Below is a small trained network, with its code and all its weights. Each question gives an input and a class and asks what happens when units are switched off, that is, made to give their printed mean instead of their output.

import numpy as np


def w(rows, s, z=0):
    codes = np.array(rows[::2]) - 128.0
    scale = np.full(codes.shape[1], s)
    scale[-1] = z or s
    return codes * scale


def f(y):
    return np.maximum(y, 0)


def log_softmax(a):
    a = a - a.max(-1, keepdims=True)
    return a - np.log(np.exp(a).sum(-1, keepdims=True))


def net(x, mask):
    res = np.array(x, float).reshape(1, 8) / 4 @ E
    y = f(res @ A[0][:, :-1].T + A[0][:, -1])
    res = res + np.where(mask, y, B[0][:, -1]) @ B[0][:, :-1]
    return log_softmax(res[-1] @ U[:, :-1].T + U[:, -1])


A, B = {}, {}
E = w([
[96,30,210,63,147,92],'x0',
[62,114,81,18,101,186],'x1',
[19,89,67,254,200,169],'x2',
[173,55,126,212,20,197],'x3',
[187,161,202,102,215,186],'x4',
[175,85,167,185,122,163],'x5',
[174,172,141,130,97,5],'x6',
[166,137,122,130,84,154],'x7',
],0.0059)
A[0] = w([
[193,136,158,142,139,157,187],'N1',
[145,99,129,122,42,50,178],'N2',
[124,164,149,18,171,159,239],'N3',
[152,122,190,32,143,123,166],'N4',
[231,148,143,182,101,144,145],'N5',
[198,147,127,213,93,151,190],'N6',
[150,115,213,42,171,138,91],'N7',
[156,89,138,91,64,79,164],'N8',
[33,63,90,194,159,184,183],'N9',
[82,158,103,214,232,37,136],'N10',
[78,50,84,181,108,200,168],'N11',
[254,136,167,177,60,146,254],'N12',
[77,222,78,27,124,144,148],'N13',
[105,181,62,100,94,90,245],'N14',
[46,206,77,103,148,170,212],'N15',
[141,105,137,46,52,61,189],'N16',
[137,127,186,45,180,151,121],'N17',
[117,105,167,111,146,156,180],'N18',
[72,36,96,194,124,223,125],'N19',
[174,69,148,129,29,48,182],'N20',
[198,144,115,231,102,210,170],'N21',
[108,143,123,202,198,55,110],'N22',
],0.0074,0.0021)
B[0] = w([
[128,166,125,129,204,150,182],'N1',
[189,164,195,112,28,146,207],'N2',
[133,54,87,49,231,70,242],'N3',
[178,132,152,32,179,116,217],'N4',
[192,238,50,151,171,179,208],'N5',
[143,188,110,188,164,185,222],'N6',
[157,104,200,40,248,102,207],'N7',
[187,177,167,48,60,167,195],'N8',
[25,61,204,195,108,139,254],'N9',
[124,159,172,241,111,26,246],'N10',
[61,70,184,145,117,197,237],'N11',
[190,219,58,121,152,201,251],'N12',
[164,31,3,90,98,88,244],'N13',
[137,95,88,142,29,103,221],'N14',
[92,39,56,152,79,78,236],'N15',
[205,152,133,32,56,127,229],'N16',
[122,99,148,72,221,103,205],'N17',
[102,99,153,116,160,136,168],'N18',
[41,62,183,158,113,207,246],'N19',
[183,198,217,99,55,168,222],'N20',
[115,167,91,234,236,236,242],'N21',
[116,187,197,214,106,40,208],'N22',
],0.006,0.0063)
U = w([
[114,165,164,192,132,19,240],'0',
[174,176,160,80,34,150,95],'1',
[151,186,87,169,190,208,3],'2',
[149,105,148,41,218,90,59],'3',
[54,44,171,156,121,185,181],'4',
[128,79,1,97,93,84,216],'5',
],0.0093,0.00035)

Each question gives the input, the list of numbers given to net, and the class t.
The units are the neurons (one row each of A and B). Each row of codes is followed by its name. A weight is (code - 128) times the scale printed after its matrix; where a second scale follows, it is the last column's (A, B and U).
mask holds one flag per neuron, in row order. A switched-off neuron (its flag False) gives its mean, the last column of its row in B, instead of its output. The means were averaged over made-up inputs and are rounded, as every weight is.
A unit's drop is (log p(t) with every unit on - log p(t) with that unit switched off) / (log p(t) with every unit on - log p(t) with every unit switched off).
The circuit of an input: a set's keep is (log p(t) with only the set's units on - log p(t) with every unit switched off) / (log p(t) with every unit on - log p(t) with every unit switched off). Starting from the 12 units with the biggest drops (on a tie, the unit counted first), units are removed one at a time, each time the one whose removal leaves the highest keep (on an exact tie, the one counted first), for as long as the keep stays at least 0.8.
circuit, biggest first: the units of the circuit, biggest drop first
k most important neurons: the k neurons with the biggest drops, biggest first
drop of u: that unit's drop, to one decimal
input [-7,-4,7,4,4,5,-8,-1], class 4: circuit, biggest first	N9
input [1,-8,8,-3,6,-5,-5,2], class 0: 2 most important neurons	N10; N22
input [-5,6,5,-8,8,7,-4,4], class 4: circuit, biggest first	N9; N15; N12
input [-1,-6,3,-6,6,-1,-6,-8], class 0: circuit, biggest first	N10; N22
input [3,-6,4,6,-1,-7,7,3], class 1: circuit, biggest first	N20; N2
input [8,7,-7,8,0,0,-8,-1], class 3: circuit, biggest first	N7; N4
input [5,0,0,-7,-6,-8,-3,-4], class 5: circuit, biggest first	N13; N15
input [-5,-4,-7,-3,1,-8,-1,8], class 5: circuit, biggest first	N13; N3
input [-8,3,8,2,5,4,3,-6], class 4: circuit, biggest first	N9; N19
input [4,3,4,-5,1,-8,7,-2], class 5: circuit, biggest first	N13; N15
input [-7,3,-1,8,-3,-5,2,1], class 2: 4 most important neurons	N21; N6; N12; N5
input [1,-6,1,-1,8,-3,2,-7], class 0: 2 most important neurons	N10; N22
input [8,8,1,7,0,4,3,5], class 1: 3 most important neurons	N20; N8; N16
input [-6,-7,6,-5,-4,-3,-3,4], class 0: circuit, biggest first	N10
input [1,-5,-2,6,1,1,6,-7], class 1: 2 most important neurons	N20; N2
input [5,-6,-4,4,7,1,-6,0], class 2: 3 most important neurons	N12; N5; N21
input [-3,8,-3,-1,-3,2,-7,-6], class 5: 2 most important neurons	N13; N15
input [-6,4,-8,-4,2,-8,-7,5], class 5: 3 most important neurons	N13; N15; N14
input [-1,-2,1,-5,1,8,1,0], class 0: drop of N21	0.2
input [3,5,7,-7,-8,2,8,4], class 0: drop of N12	0.1
input [3,-3,7,-8,0,-4,0,6], class 0: drop of N10	0.1
input [7,6,0,-6,-8,-2,-7,2], class 5: circuit, biggest first	N13
